Below are the code and all the weights of a small trained network. Each question names an input and a class and asks about switching units off, where a switched-off unit gives its printed mean instead of its output.

import numpy as np


def w(rows, s, z=0):
    codes = np.array(rows[::2]) - 128.0
    scale = np.full(codes.shape[1], s)
    scale[-1] = z or s
    return codes * scale


def norm(h):
    return h / np.sqrt((h * h).mean(-1, keepdims=True) + 1e-5)


def f(y):
    return np.maximum(y, 0)


def log_softmax(a):
    a = a - a.max(-1, keepdims=True)
    return a - np.log(np.exp(a).sum(-1, keepdims=True))


def net(x, mask):
    res = np.array(x, float).reshape(1, 7) / 4 @ E
    u = 0
    for l in range(4):
        y = f(norm(res) @ A[l][:, :-1].T + A[l][:, -1])
        res = res + np.where(mask[u : u + 5], y, B[l][:, -1]) @ B[l][:, :-1]
        u += 5
    return log_softmax(norm(res)[-1] @ U[:, :-1].T + U[:, -1])


A, B = {}, {}
E = w([
[158,96,219,110,115,175,87,247],'x0',
[122,46,126,94,3,68,198,154],'x1',
[126,131,124,125,128,135,136,133],'x2',
[131,136,127,124,123,136,138,130],'x3',
[136,142,125,120,120,141,143,132],'x4',
[123,117,134,134,134,117,118,122],'x5',
[163,175,111,249,134,57,200,167],'x6',
],0.0035)
A[0] = w([
[68,154,114,95,68,114,96,58,200],'L0N0',
[224,102,139,192,87,96,171,146,96],'L0N1',
[138,156,30,193,150,59,194,195,5],'L0N2',
[198,92,141,211,106,123,214,176,84],'L0N3',
[176,162,131,252,231,144,193,141,132],'L0N4',
],0.003,0.002)
B[0] = w([
[108,81,169,115,152,186,165,122,214],'L0N0',
[105,103,114,190,104,218,101,113,199],'L0N1',
[145,183,86,133,64,130,79,130,200],'L0N2',
[108,35,117,165,114,145,70,131,211],'L0N3',
[121,206,124,160,60,178,3,125,253],'L0N4',
],0.004,0.0029)
A[1] = w([
[119,182,30,131,86,66,130,56,68],'L1N0',
[121,177,133,116,121,89,121,120,102],'L1N1',
[124,97,143,197,53,130,178,131,16],'L1N2',
[162,139,140,85,138,127,173,134,127],'L1N3',
[145,109,162,157,114,110,115,255,5],'L1N4',
],0.0049,0.0014)
B[1] = w([
[221,4,96,168,241,195,214,184,252],'L1N0',
[95,55,189,66,126,155,144,69,148],'L1N1',
[114,208,146,19,131,31,77,118,227],'L1N2',
[123,96,163,111,166,100,30,140,141],'L1N3',
[233,75,121,133,206,172,167,145,231],'L1N4',
],0.004,0.0029)
A[2] = w([
[106,83,124,58,79,170,86,121,32],'L2N0',
[175,57,113,131,38,93,150,181,234],'L2N1',
[222,135,69,186,133,73,125,238,182],'L2N2',
[135,86,103,71,99,33,185,138,4],'L2N3',
[137,177,165,252,84,12,180,180,83],'L2N4',
],0.0043,0.0012)
B[2] = w([
[98,124,40,148,64,149,106,67,194],'L2N0',
[82,235,107,81,208,94,108,171,246],'L2N1',
[115,71,162,72,104,178,88,61,252],'L2N2',
[41,147,170,82,151,3,128,187,181],'L2N3',
[89,140,48,124,22,218,76,58,197],'L2N4',
],0.0055,0.0041)
A[3] = w([
[135,83,67,146,186,113,253,81,146],'L3N0',
[87,43,89,99,110,213,111,107,200],'L3N1',
[233,76,227,86,118,186,100,248,131],'L3N2',
[81,111,147,119,92,160,125,91,6],'L3N3',
[131,228,138,191,237,197,83,125,135],'L3N4',
],0.0051,0.0016)
B[3] = w([
[219,122,254,156,181,155,102,175,181],'L3N0',
[173,169,106,224,99,143,139,129,253],'L3N1',
[152,124,123,169,173,101,172,77,213],'L3N2',
[115,167,106,179,56,162,56,86,150],'L3N3',
[57,102,121,39,70,53,172,168,246],'L3N4',
],0.0071,0.0057)
U = w([
[133,165,73,167,32,212,39,81,107],'0',
[36,139,152,8,128,34,146,198,251],'1',
[253,72,204,175,232,142,192,131,2],'2',
],0.011,0.00068)

Each question gives the input, the list of numbers given to net, and the class t.
The units are the neurons (one row each of A and B). Each row of codes is followed by its name. A weight is (code - 128) times the scale printed after its matrix; where a second scale follows, it is the last column's (A, B and U).
mask holds one flag per neuron, layer by layer. A switched-off neuron (its flag False) gives its mean, the last column of its row in B, instead of its output. The means were averaged over made-up inputs and are rounded, as every weight is.
A unit's drop is (log p(t) with every unit on - log p(t) with that unit switched off) / (log p(t) with every unit on - log p(t) with every unit switched off).
The circuit of an input: a set's keep is (log p(t) with only the set's units on - log p(t) with every unit switched off) / (log p(t) with every unit on - log p(t) with every unit switched off). Starting from the 12 units with the biggest drops (on a tie, the unit counted first), units are removed one at a time, each time the one whose removal leaves the highest keep (on an exact tie, the one counted first), for as long as the keep stays at least 0.8.
circuit, biggest first: the units of the circuit, biggest drop first
top k neurons: the k neurons with the biggest drops, biggest first
top k neurons in layer l: the k neurons of layer l with the biggest drops, biggest first
drop of u: that unit's drop, to one decimal
input [8,5,3,-1,-6,-8,-4], class 2: top neuron	L3N2
input [-3,-7,-7,-6,-7,8,-6], class 1: top 3 neurons	L3N4, L2N2, L2N4
input [8,-8,-4,-2,-1,6,8], class 0: top 3 neurons in layer 0	L0N4, L0N0, L0N3
input [8,6,-6,5,7,-6,-7], class 2: circuit, biggest first	L3N2, L3N4
input [7,-5,4,7,0,-6,-6], class 2: circuit, biggest first	L2N4, L3N2
input [7,5,-3,-4,-8,-4,1], class 2: top 2 neurons	L1N4, L3N2
input [7,7,-3,-8,7,-6,7], class 0: top 3 neurons	L2N4, L1N0, L3N4
input [8,6,3,0,-7,-6,-5], class 2: top 2 neurons	L3N4, L3N2
input [5,-3,8,-1,-4,4,-3], class 2: top 2 neurons	L2N1, L3N2
input [6,-5,6,-8,2,-7,-5], class 2: top 4 neurons	L2N1, L2N4, L0N4, L3N2
input [-6,-8,-7,7,5,5,6], class 1: top 2 neurons	L3N4, L0N4
input [-3,8,-6,7,4,5,8], class 0: top 3 neurons	L2N4, L3N4, L2N2
input [6,0,-5,7,-8,-3,6], class 0: top 2 neurons	L2N4, L1N0
input [6,-7,-5,-1,-3,7,-3], class 1: top 2 neurons	L3N4, L1N0
input [-1,-4,6,6,2,3,-3], class 1: top 3 neurons	L3N4, L2N2, L2N4
input [-7,4,2,7,-6,-8,2], class 2: circuit, biggest first	L1N0
input [7,4,-6,-3,-2,-7,8], class 0: top 2 neurons	L2N4, L1N0
input [2,7,-7,-1,-5,3,-8], class 0: top 3 neurons in layer 3	L3N4, L3N1, L3N3
input [-7,-3,-5,2,-6,-4,4], class 2: drop of L1N0	2.7
input [-3,-8,1,-1,-5,-1,-5], class 1: drop of L2N4	0.1
input [0,-8,-3,-3,2,4,0], class 1: drop of L3N4	0.3
input [-8,5,-2,-2,2,-7,2], class 2: top neuron in layer 3	L3N0
